Here is a tiny trained network, its code and every weight. The questions are about switching its units off for an input and a target symbol, where a switched-off unit gives its printed mean instead of its output.

import numpy as np


def w(rows, s, z=0):
    codes = np.array(rows[::2]) - 128.0
    scale = np.full(codes.shape[1], s)
    scale[-1] = z or s
    return codes * scale


def f(y):
    return np.maximum(y, 0)


def softmax(a):
    e = np.exp(a - a.max(-1, keepdims=True))
    return e / e.sum(-1, keepdims=True)


def log_softmax(a):
    a = a - a.max(-1, keepdims=True)
    return a - np.log(np.exp(a).sum(-1, keepdims=True))


def net(x, mask):
    ids = ['γδεζπτφψ'.index(c) for c in x.split()]
    T = len(ids)
    res = E[ids] + P[:T]
    r = res
    for j in range(2):
        rows = slice(4 * j, 4 * j + 4)
        q, k, v = (r @ M[0][rows].T for M in (Q, K, V))
        z = softmax(np.where(np.tri(T) > 0, q @ k.T / 4**0.5, -1e9)) @ v
        o = O[0][rows]
        res = res + np.where(mask[j], z, o[:, -1]) @ o[:, :-1]
    y = f(res @ A[0][:, :-1].T + A[0][:, -1])
    res = res + np.where(mask[2:6], y, B[0][:, -1]) @ B[0][:, :-1]
    return log_softmax(res[-1] @ U[:, :-1].T + U[:, -1])


Q, K, V, O, A, B = {}, {}, {}, {}, {}, {}
E = w([
[22,76,69,162,207,158],'γ',
[23,72,66,162,212,160],'δ',
[42,80,84,112,125,123],'ε',
[122,171,162,204,172,3],'ζ',
[155,113,197,150,214,192],'π',
[125,48,194,119,77,142],'τ',
[81,168,149,46,144,140],'φ',
[77,197,142,67,164,54],'ψ',
],0.021)
P = w([
[81,153,248,84,179,206],'0',
[106,105,188,96,167,103],'1',
[118,101,156,110,159,84],'2',
[123,105,133,121,146,82],'3',
[123,112,117,134,131,89],'4',
[124,119,103,144,118,95],'5',
[125,126,91,156,105,105],'6',
[129,140,82,169,91,117],'7',
[125,149,70,182,77,118],'8',
[124,157,61,190,70,130],'9',
],0.011)
Q[0] = w([
[52,115,124,88,124,139],'head 1',
[122,151,81,125,191,125],'head 1',
[253,189,183,65,119,114],'head 1',
[127,96,183,143,133,135],'head 1',
[168,163,177,129,138,105],'head 2',
[27,144,120,135,167,88],'head 2',
[141,128,143,198,112,100],'head 2',
[134,153,139,158,175,118],'head 2',
],0.013)
K[0] = w([
[163,129,64,78,84,156],'head 1',
[135,198,130,94,125,89],'head 1',
[58,82,217,88,247,117],'head 1',
[112,112,170,158,92,126],'head 1',
[95,134,237,165,184,118],'head 2',
[125,203,67,127,89,104],'head 2',
[188,119,115,183,111,125],'head 2',
[140,174,106,176,166,140],'head 2',
],0.011)
V[0] = w([
[43,105,141,58,162,108],'head 1',
[162,51,90,131,74,200],'head 1',
[200,122,176,219,123,97],'head 1',
[120,119,128,100,103,111],'head 1',
[157,73,110,89,135,230],'head 2',
[117,194,88,163,192,144],'head 2',
[254,133,153,107,125,143],'head 2',
[152,92,99,104,84,128],'head 2',
],0.0094)
O[0] = w([
[94,158,107,141,54,154,180],'head 1',
[142,213,186,68,174,100,17],'head 1',
[177,73,64,88,255,102,162],'head 1',
[120,121,133,116,101,148,130],'head 1',
[101,133,81,182,183,67,8],'head 2',
[115,102,204,126,217,108,147],'head 2',
[172,54,103,175,61,36,69],'head 2',
[99,171,98,106,93,74,76],'head 2',
],0.0077,0.016)
A[0] = w([
[93,209,93,88,33,108,249],'neuron 1',
[89,217,154,98,144,144,251],'neuron 2',
[144,150,255,98,130,95,32],'neuron 3',
[127,205,118,14,134,116,16],'neuron 4',
],0.0096,0.0029)
B[0] = w([
[166,76,102,147,161,99,255],'neuron 1',
[154,97,151,138,147,70,219],'neuron 2',
[54,155,125,66,109,251,150],'neuron 3',
[119,116,169,97,80,201,155],'neuron 4',
],0.014,0.0096)
U = w([
[103,112,186,52,71,251,196],'γ',
[181,75,104,213,160,45,192],'δ',
[92,131,140,130,150,116,62],'ε',
[85,129,140,140,152,111,49],'ζ',
[108,137,118,44,201,92,108],'π',
[90,104,48,94,166,140,3],'τ',
[69,133,85,187,112,123,98],'φ',
[111,119,105,121,140,136,22],'ψ',
],0.013,0.0074)

Each question gives the input, a string of symbols that net reads in full, and the target symbol t.
The units are the heads (4 rows each of Q, K, V and O) and the neurons (one row each of A and B). Each row of codes is followed by its name. A weight is (code - 128) times the scale printed after its matrix; where a second scale follows, it is the last column's (O, A, B and U).
mask holds one flag per unit, heads first, then neurons. A switched-off unit (its flag False) gives its mean, the last column of its rows in O or B, instead of its output. The means were averaged over made-up inputs and are rounded, as every weight is.
A unit's drop is (log p(t) with every unit on - log p(t) with that unit switched off) / (log p(t) with every unit on - log p(t) with every unit switched off).
The circuit of an input: a set's keep is (log p(t) with only the set's units on - log p(t) with every unit switched off) / (log p(t) with every unit on - log p(t) with every unit switched off). Starting from all 6 units, units are removed one at a time, each time the one whose removal leaves the highest keep (on an exact tie, the one counted first), for as long as the keep stays at least 0.8.
circuit, biggest first: the units of the circuit, biggest drop first
unit that matters most: the unit with the biggest drop
k most important neurons: the k neurons with the biggest drops, biggest first
heads that matter: for each layer, one digit per head in row order, 1 if its drop is at least 0.15 and else 0, layers parted by /
drop of u: that unit's drop, to one decimal
input φ π δ τ φ ε, target δ: circuit, biggest first : [neuron 1; head 1; neuron 2]
input ψ τ δ, target π: circuit, biggest first : [head 1; head 2]
input γ ζ ε, target δ: circuit, biggest first : [neuron 1; head 1; neuron 2; head 2]
input τ δ γ ε δ ψ δ, target γ: circuit, biggest first : [head 1]
input τ φ ζ ζ ψ ζ γ φ, target δ: circuit, biggest first : [neuron 1; head 1; neuron 2]
input τ ζ τ ψ ζ τ γ, target π: heads that matter : 10
input τ φ ζ τ π φ π δ, target φ: heads that matter : 11
input ζ φ φ γ, target φ: circuit, biggest first : [head 1; head 2]
input γ τ γ, target π: circuit, biggest first : [head 1; head 2]
input ζ τ ζ ψ γ, target γ: 2 most important neurons : [neuron 1; neuron 2]
input π φ φ ψ, target γ: 2 most important neurons : [neuron 3; neuron 4]
input ψ φ π φ, target δ: circuit, biggest first : [head 1; neuron 1; neuron 2]
input δ τ ζ, target γ: 2 most important neurons : [neuron 3; neuron 1]
input τ ζ τ ψ, target γ: unit that matters most : head 2
input δ ζ τ ε π ψ ε δ, target δ: drop of neuron 2 : 1.7
input ζ τ τ τ ζ π ζ δ ψ δ, target γ: drop of head 1 : 0.2
input φ ζ φ γ, target φ: drop of head 2 : 0.5
input γ ζ ψ τ τ ε γ, target δ: drop of head 2 : 0.6
